Facts:
tribrum ζ:plebral ξ:282
posisuk ξ:902
kludro ζ:rafle ξ:441
rulo ζ:skisa ξ:902
doti ζ:zemes ξ:902
patuk ζ:skimogri ξ:441
tutripli ζ:nuro ξ:441
rezodru ζ:tribrum ξ:902
skavun ζ:fligrun ξ:863
ruskim ζ:saku ξ:441
bostak ζ:skega ξ:863
plebral ζ:vunuker ξ:268
fini ζ:kludro ξ:441
koval ζ:plavas ξ:282
dritek ζ:zikas ξ:441
zistu ζ:nobul ξ:441
mupiflo ζ:plidrufos ξ:282
fibas ζ:drepu ξ:140
nuro ζ:zigrisi ξ:441
togrok ζ:klidek ξ:441
lanu ζ:toflin ξ:902
stimufi ζ:loplon ξ:140
bustel ζ:fedruk ξ:441
zatazon ζ:mezevi ξ:441
skilik ζ:zaflok ξ:441
drepu ζ:skireplen ξ:441
brekan ζ:doti ξ:282
zemes ζ:flebru ξ:282
maplek ξ:268
trulen ζ:dritek ξ:441
stemer ζ:skoban ξ:140
bada ζ:gabofol ξ:140
breti ζ:zeklim ξ:140
skimogri ζ:stogrel ξ:282
gruklotu ξ:863
letra ζ:stozogres ξ:902
plavas ζ:lanu ξ:441
monom ζ:gabrum ξ:282
babik ζ:skavun ξ:282
brevam ζ:ruskim ξ:282
zikas ζ:stilogom ξ:441
dople ζ:tripa ξ:441
stogrel ζ:guskur ξ:863
zaflok ζ:mupiflo ξ:863
brupli ζ:tratu ξ:441
gabofol ξ:441
drotra ζ:bruvi ξ:441
platrin ξ:441
tese ζ:stimufi ξ:140
skireplen ζ:brusten ξ:441
togris ζ:dople ξ:282
fligrun ξ:441
skotra ζ:stuton ξ:863
tratu ζ:fitrefem ξ:441
skisa ζ:labres ξ:268
zudre ζ:porero ξ:140
gabrum ζ:togris ξ:140
porero ζ:gemenak ξ:441
stozogres ζ:fibas ξ:441
zista ζ:breti ξ:863
nobul ζ:bristul ξ:863
skodrir ζ:zudre ξ:863
fedruk ζ:bostak ξ:140
plidrufos ζ:brevam ξ:863
zeklim ζ:fini ξ:282
flebru ζ:rulo ξ:863
vidum ξ:140
vuskim ζ:skotra ξ:441
vagen ζ:trulen ξ:282
brusten ζ:tratoklus ξ:441
tripa ζ:koval ξ:282
loplon ζ:togrok ξ:441
pledro ξ:140
tratoklus ζ:soplam ξ:441
gemenak ζ:librom ξ:268
rafle ζ:tutripli ξ:902
metom ζ:patuk ξ:268
kliplan ξ:282
saku ζ:skodrir ξ:140
klidek ζ:rezodru ξ:863
soplam ζ:bustel ξ:282
bruvi ζ:vakla ξ:902
labres ξ:282
susegem ζ:zatazon ξ:902
fitrefem ζ:tese ξ:282
zigrisi ζ:vuskim ξ:140
librom ζ:pledro ξ:268
vunuker ξ:441
bristul ζ:metom ξ:268
vapusur ζ:klobrom ξ:441
tuzun ξ:863
monek ζ:zistu ξ:441
klobrom ζ:brekan ξ:268
vakla ζ:babik ξ:282
migron ζ:bada ξ:140
stuton ζ:migron ξ:441
guskur ζ:vapusur ξ:441
skoban ζ:skilik ξ:268
mezevi ζ:tuzun ξ:441
toflin ξ:282
skega ζ:drotra ξ:282
stilogom ζ:monek ξ:441

Known rows:
doti: 11; -9; 3; -6; 5; -5; 4; -5; 5; -7; 7; 31; 4; -5; -16; -5; 6; -3; -12; -1; 1; -15; 5; -20; 0; -24; -8; 10; 14; 9; 13; -3; 10; 1; 6; -2; -8; 1; -18; 7; -4; -13; -8; 8; -8; 10; 9; 7; 12; 3; -17; -5
zista: 9; 14; -1; -10; -3; -7; 5; -22; -11; -3; 16; 14; 12; -17; -15; -15; -8; 13; 5; -11; 15; 3; -1; 3; -11; -11; -26; 4; -10; 7; 2; -7; 16; 13; 6; -5; -14; -9; -1; -2; 11; -1; 0; -16; -2; 0; -6; -10; -3; -20; 16; 1
drotra: -1; 4; 11; -2; -4; -16; -11; -13; -7; -16; -2; -12; -11; 0; -7; 8; 2; -2; -4; 25; 2; -3; 7; -17; 14; -4; 7; -6; -7; 1; -16; 8; 2; -4; 5; -3; -15; -10; -11; 4; 3; -16; -9; 6; 7; -1; -6; -5; 20; 26; -3; 3
bustel: 2; 7; 2; 2; -2; -17; -8; -8; -2; -19; -3; -19; -15; -1; -11; 17; 2; 5; -1; 20; 4; -8; 8; -17; 12; -3; 9; -10; -7; 9; -20; 6; 4; 1; 11; -3; -18; -10; -19; 4; 3; -18; -6; 4; 8; -2; -12; -4; 27; 24; 4; 3
monek: -10; 4; 0; -5; -11; -12; -10; -5; -10; 23; 3; -3; 0; -3; -3; 7; -4; 2; 10; 18; 10; 7; 3; 1; 6; 25; 8; -12; -10; -4; -10; 12; 6; -7; -2; -9; -1; -10; 0; 1; -1; 1; 3; 8; 15; -2; -2; 0; 14; -2; -10; 2
mupiflo: -19; -11; -10; 6; -7; -8; -12; -1; -7; 17; 13; -29; 9; -6; -5; -11; 13; 15; 10; 0; 12; 5; 3; -8; 12; 9; -16; 23; -11; -5; 22; -6; -5; 4; -18; -14; 8; -15; 21; -5; -5; 0; -19; 11; -4; 9; 19; 7; 4; 7; -6; -1
skoban: 4; -24; -1; -1; 1; -6; 3; 6; -7; 15; 20; -15; 10; -14; -12; -1; 5; -8; 8; 8; 18; -7; -3; -10; 4; 1; -7; 17; -13; 0; 23; -6; 0; 7; -5; -5; 10; 3; 10; -11; 5; 8; -23; -2; -22; 5; 18; -7; 1; -1; -15; -8
koval: -9; 21; 15; -4; 5; -22; -14; -13; -13; 21; 2; -9; 2; 0; 1; 2; 5; 3; 2; 15; 41; -5; 10; 11; -4; -13; -11; 12; 30; -15; 20; 15; -7; -1; -21; -20; 12; -17; 27; -3; -15; -4; -6; 23; 24; -3; 8; 19; -1; 12; -27; -10
skilik: -26; -30; 17; -8; -13; -2; -27; -7; -36; 26; 11; -2; 18; -16; 10; -12; 11; -9; 9; 25; 10; 12; 1; -2; 29; 30; -10; 15; -11; -17; 13; 14; 1; -19; -34; -6; 12; -10; 25; 0; -3; 6; -12; 21; -4; 7; 27; 5; -15; 9; -30; 3
fini: 12; 7; -1; -16; -4; -22; -5; -17; -26; 2; 14; 17; 11; -11; -8; -14; 7; 0; 6; 8; 19; 14; 12; 1; 6; 13; -6; -12; -8; 5; -11; 11; 7; -9; -6; 5; -10; -12; 5; 3; -4; -12; -5; -5; 7; -3; -7; -1; -4; -11; -4; 7
tratu: -6; -3; 8; 8; -14; 12; -18; -8; -21; 46; 8; 17; -8; 0; 7; 4; 10; -28; -13; 28; 7; 13; -12; -11; 6; 2; 7; 2; 3; -3; 9; 18; 10; -19; -13; -14; -4; 10; -10; 15; 6; -2; -2; 7; 15; 8; 2; 9; -3; -8; -15; 0
maplek: 14; 1; 5; -3; 6; -11; 9; -7; -3; 14; 13; -6; 4; -2; -15; 0; 2; -13; -6; 16; 16; -6; -4; -12; -9; -14; -4; 4; -4; 3; 10; 4; 2; 7; 3; -5; -2; 3; 3; -7; 6; 5; -17; -6; -12; 3; 3; -8; 8; -2; -15; -6
bostak: -22; 1; 43; -7; -14; 8; -16; -37; -19; 3; 4; 3; 4; -12; -1; -19; -9; -12; -14; 33; -11; -1; -8; -13; 4; -19; -21; 23; -7; -23; 3; 3; 7; -4; -15; -17; -9; -16; 16; 3; 13; 14; -5; 9; -11; 11; 17; -13; -2; 18; -12; 5
tuzun: -16; -7; 12; 3; 13; -3; -13; 1; -6; 3; -37; 21; -9; -7; -3; -27; -24; 29; 5; 0; -50; -6; -25; 4; -53; -3; -13; 17; 9; 22; -13; 11; 15; 11; 26; -2; 26; 0; 10; -17; -13; 6; -10; 18; 6; 21; 7; -21; 11; -21; -16; 7
metom: 15; 2; 1; -2; 2; -12; 11; -3; 1; 15; 13; -8; 0; -1; -17; 5; -2; -9; -2; 14; 16; -7; -3; -8; -12; -11; 1; 0; -5; 4; 9; 2; 2; 8; 8; -5; -2; 2; 0; -8; 7; 6; -16; -7; -10; 0; 1; -10; 15; -5; -12; -6
rulo: 18; -8; -5; -1; 9; -9; 6; 0; 7; -15; 6; 29; 1; -7; -18; -2; 9; 3; -10; -7; 3; -21; 7; -23; -2; -30; -8; 7; 16; 19; 12; -5; 11; 5; 11; -1; -10; 3; -24; 5; -3; -19; -9; 4; -8; 9; 5; 10; 15; 3; -9; -8
tripa: -10; 21; 19; -4; 5; -21; -16; -14; -14; 23; 1; -7; 3; -2; 2; -2; 5; 1; 1; 17; 38; -2; 9; 13; -1; -10; -12; 10; 31; -19; 19; 14; -6; -4; -24; -20; 13; -19; 30; -1; -15; -1; -7; 23; 24; -2; 10; 20; -3; 12; -31; -8

Rows:
No name comes twice in this set of rows, the named rows included.
2; 7; 15; -19; 6; -16; -2; -4; 5; 14; 5; 33; 5; -4; -12; 12; -4; -5; 2; 4; 31; -24; 10; 6; -3; -17; -6; -1; 36; -10; 16; 11; 6; 1; -2; -16; 8; -6; -1; 1; -10; -1; 8; 23; 15; -4; 9; 20; 11; 5; -38; -17 -> lanu
4; 26; 18; -6; 12; -11; -4; -10; -6; 7; 5; 13; -1; -6; -8; 23; 4; -4; 23; 12; 39; -11; 21; 16; -3; -22; -11; 8; 30; 7; 18; 18; 12; 7; 3; -6; 15; -14; 4; -2; -3; 9; -2; 22; 22; 2; 7; 29; -5; 8; -29; -20 -> gabrum
-6; -10; -2; -7; 15; -14; -1; 8; 14; 7; -34; 41; -6; 6; -17; -25; -18; 24; 4; -7; -51; -12; -13; -10; -50; 5; 6; 4; 18; 22; -17; 11; 16; 5; 32; 4; 24; -2; -3; -12; -21; 3; -7; 25; 6; 21; 8; -8; 31; -22; -35; 4 -> susegem
17; 7; -6; -20; -1; -18; 12; -16; 2; 1; 17; 41; 16; -7; -24; -19; -1; 3; 0; -10; 10; -2; 13; -11; -4; -2; -10; -6; -1; 6; -1; -4; 14; 2; 4; 1; -15; -9; -6; 6; 0; -4; 1; -7; -7; 4; 1; 3; 11; -17; -12; -1 -> rafle
1; -3; 4; -12; -3; -5; 2; -8; 7; 13; 10; 27; 9; -1; -16; -6; -2; -2; -4; 3; 0; -10; 4; -16; -2; -7; -6; 6; 7; -3; 8; -1; 11; -1; 0; -9; -5; -4; -9; 6; 0; 3; 0; 9; -7; 9; 10; 6; 16; -2; -23; -6 -> posisuk
-18; 19; -7; -1; -14; -13; -5; -16; 7; 34; 8; -26; 2; 7; -8; -5; -6; 11; 11; 9; 12; 12; 1; -2; -4; 17; 0; -2; -8; -13; 1; 1; 1; 2; -4; -20; -2; -22; 18; -2; 0; 11; -1; 5; 13; 3; 5; 1; 19; -4; -6; 0 -> vagen
7; 1; 12; -8; -2; -9; 5; -12; -5; 26; 15; -4; 7; -3; -13; -4; -3; -17; -4; 23; 12; -2; -4; -7; -8; -4; -3; 3; -9; -9; 8; 7; 3; 2; -5; -9; 2; -3; 12; -8; 5; 15; -16; -3; -14; 3; 8; -9; 7; -4; -24; -5 -> bristul

Now the same nodes, written a new way:
Known rows:
zista: 1; -13; 6; -3; -15; 4; 18; -36; -1; -8; -23; -9; -6; -7
plidrufos: 1; -16; 7; -1; -22; 8; 15; -28; 9; -12; -14; -12; -2; -9
tripa: 3; -1; -3; 2; 8; -2; 5; -5; -1; -1; -8; 3; 4; -1
plavas: 9; -1; -12; 8; 14; 2; 1; 13; 5; -2; 2; 2; 13; 4
stimufi: -16; 5; 12; -21; 2; 1; 1; 8; 7; 4; -4; -5; 17; -18
zatazon: 8; -3; -12; 9; 13; 4; -1; 15; 9; -3; 7; 3; 12; 1
zistu: 6; 4; -23; -4; -14; 18; -3; 21; -30; 74; 25; 27; -15; 27
koval: 6; -6; -2; 4; 0; 3; 2; 2; 8; -3; 2; -1; 7; -5
zudre: -28; 22; 17; -25; -1; 8; 6; -1; -2; -11; 2; -2; -1; 6
ruskim: 7; 3; -11; 7; 20; 2; 10; 4; 2; -9; -6; 7; 13; 7
fitrefem: 5; -5; -2; 4; 2; 5; 6; 0; 9; -6; 1; -1; 8; -5
vagen: 3; -1; -12; -11; -25; 19; -4; 9; -31; 74; 20; 23; -20; 20
doti: -16; 5; -9; 17; 11; -43; -69; 33; -10; -10; 12; -28; -55; 1
vunuker: 8; 1; -11; 9; 14; 0; 5; 12; 7; -6; 1; 2; 14; 4
maplek: 10; -9; 36; -6; -30; -7; -5; -31; 0; -3; 4; 5; -3; -22
tuzun: -1; -13; 4; 4; -19; -4; 10; -28; -3; -1; -23; -8; -10; -8
labres: 1; -8; -6; 22; 8; -50; -68; 33; -1; -1; 8; -25; -34; -21

Rows:
No name comes twice in this set of rows, the named rows included.
-30; 20; 1; 37; -29; -4; 26; 9; 14; -33; -26; 21; 17; 44 -> bruvi
-29; 10; 18; 38; -60; -8; 31; -21; 11; -35; -38; 14; 4; 37 -> skavun
-8; -8; 2; 4; -31; -20; -37; -6; -22; 24; 3; -15; -56; 2 -> stogrel
7; -23; -9; -6; -39; 7; -3; -14; -24; 78; -8; 11; -19; -6 -> nobul
-7; -11; 12; 16; -34; 4; 30; -26; 19; -27; -27; -2; 14; 2 -> bostak
-22; 13; 16; -17; 7; 4; 21; -5; 9; -16; -19; 3; 29; -8 -> fedruk

The same nodes again, as new rows of numbers:
Known rows:
gruklotu: -1; 7; -19; 8; -10; -4; 9; -6; 6; 8; -8; 14; 1; 6
bristul: -1; 16; 13; -4; 18; 29; -23; 20; -39; 7; -50; 19; 3; 15
tese: 7; -22; 22; 50; -2; 9; 12; -11; 41; 2; -33; -22; -1; -28
gabofol: -6; 6; -4; -32; 33; -5; -10; -18; 35; 8; 16; -8; -20; 14
tribrum: -2; -2; 13; 38; 1; 8; 16; 6; 42; -23; -26; -6; -7; -48
zudre: -16; -12; 7; 11; -29; 2; 31; -6; -6; -31; 6; -31; 16; 50
plebral: 8; -11; 13; 51; 8; 34; 6; -2; 35; -10; -19; 6; -17; -24
brusten: 1; -33; -3; 13; -1; -33; -5; 31; -24; 28; 40; 11; -26; -12
tuzun: 9; -17; -35; 11; -11; -19; 0; 5; 7; -1; -15; 18; -9; 9
vuskim: -7; 8; -4; -38; 38; -10; -14; -20; 44; 9; 16; -7; -26; 20
flebru: 8; 23; -56; 1; -19; 26; -34; 17; -1; 20; -13; -16; 34; -5
monek: -18; -4; 14; -24; 38; 9; -1; 10; -45; 13; -50; 13; 6; 0
rulo: 10; 17; -34; 8; -3; 18; -54; 11; -4; -1; 3; -18; 48; -8
koval: 51; 6; 5; -34; -35; -4; 14; -36; -10; -29; -2; 28; 2; -31
bostak: -12; 20; 4; 27; -24; -20; 13; 12; -15; 50; 39; 22; -10; -10
tratoklus: -1; -28; 1; 13; -2; -31; -4; 28; -24; 31; 44; 9; -23; -14
platrin: -1; -15; -4; -8; 10; 4; 4; -3; -3; 2; 7; -4; -3; -5

Rows:
No name comes twice in this set of rows, the named rows included.
-1; 31; 3; -31; 14; -22; -15; -4; 45; -12; 3; 0; -25; 13 -> zeklim
-7; -8; -9; 54; 2; 14; 26; -10; 45; 4; -32; 5; -3; -35 -> klidek
-11; 2; -7; -22; 26; 22; -19; 17; -37; 16; -36; -6; 19; -7 -> patuk
17; -35; 6; 26; -22; -50; -17; 28; -15; 23; 14; 1; -22; 10 -> fibas
3; 12; 4; -4; -10; -11; 2; 10; 5; -17; -4; 2; -5; -9 -> kliplan
-5; -14; 13; 58; 18; 7; 3; -14; 39; -16; -18; 4; 15; -37 -> rezodru
8; -29; -5; 31; -1; -49; -26; 21; -15; 2; 25; 26; -6; 1 -> letra
-16; 11; 27; 8; -3; -2; 13; 6; -22; 46; 55; 2; -9; -24 -> drotra
-4; 30; -4; -17; 1; 11; -26; 32; -26; -4; -43; -6; 20; -12 -> skimogri
-18; -1; 12; -23; 37; 12; -3; 11; -46; 14; -49; 10; 8; -1 -> zistu
22; 17; -29; 6; -13; 45; -47; 22; -4; 3; 0; -15; 18; 3 -> skisa

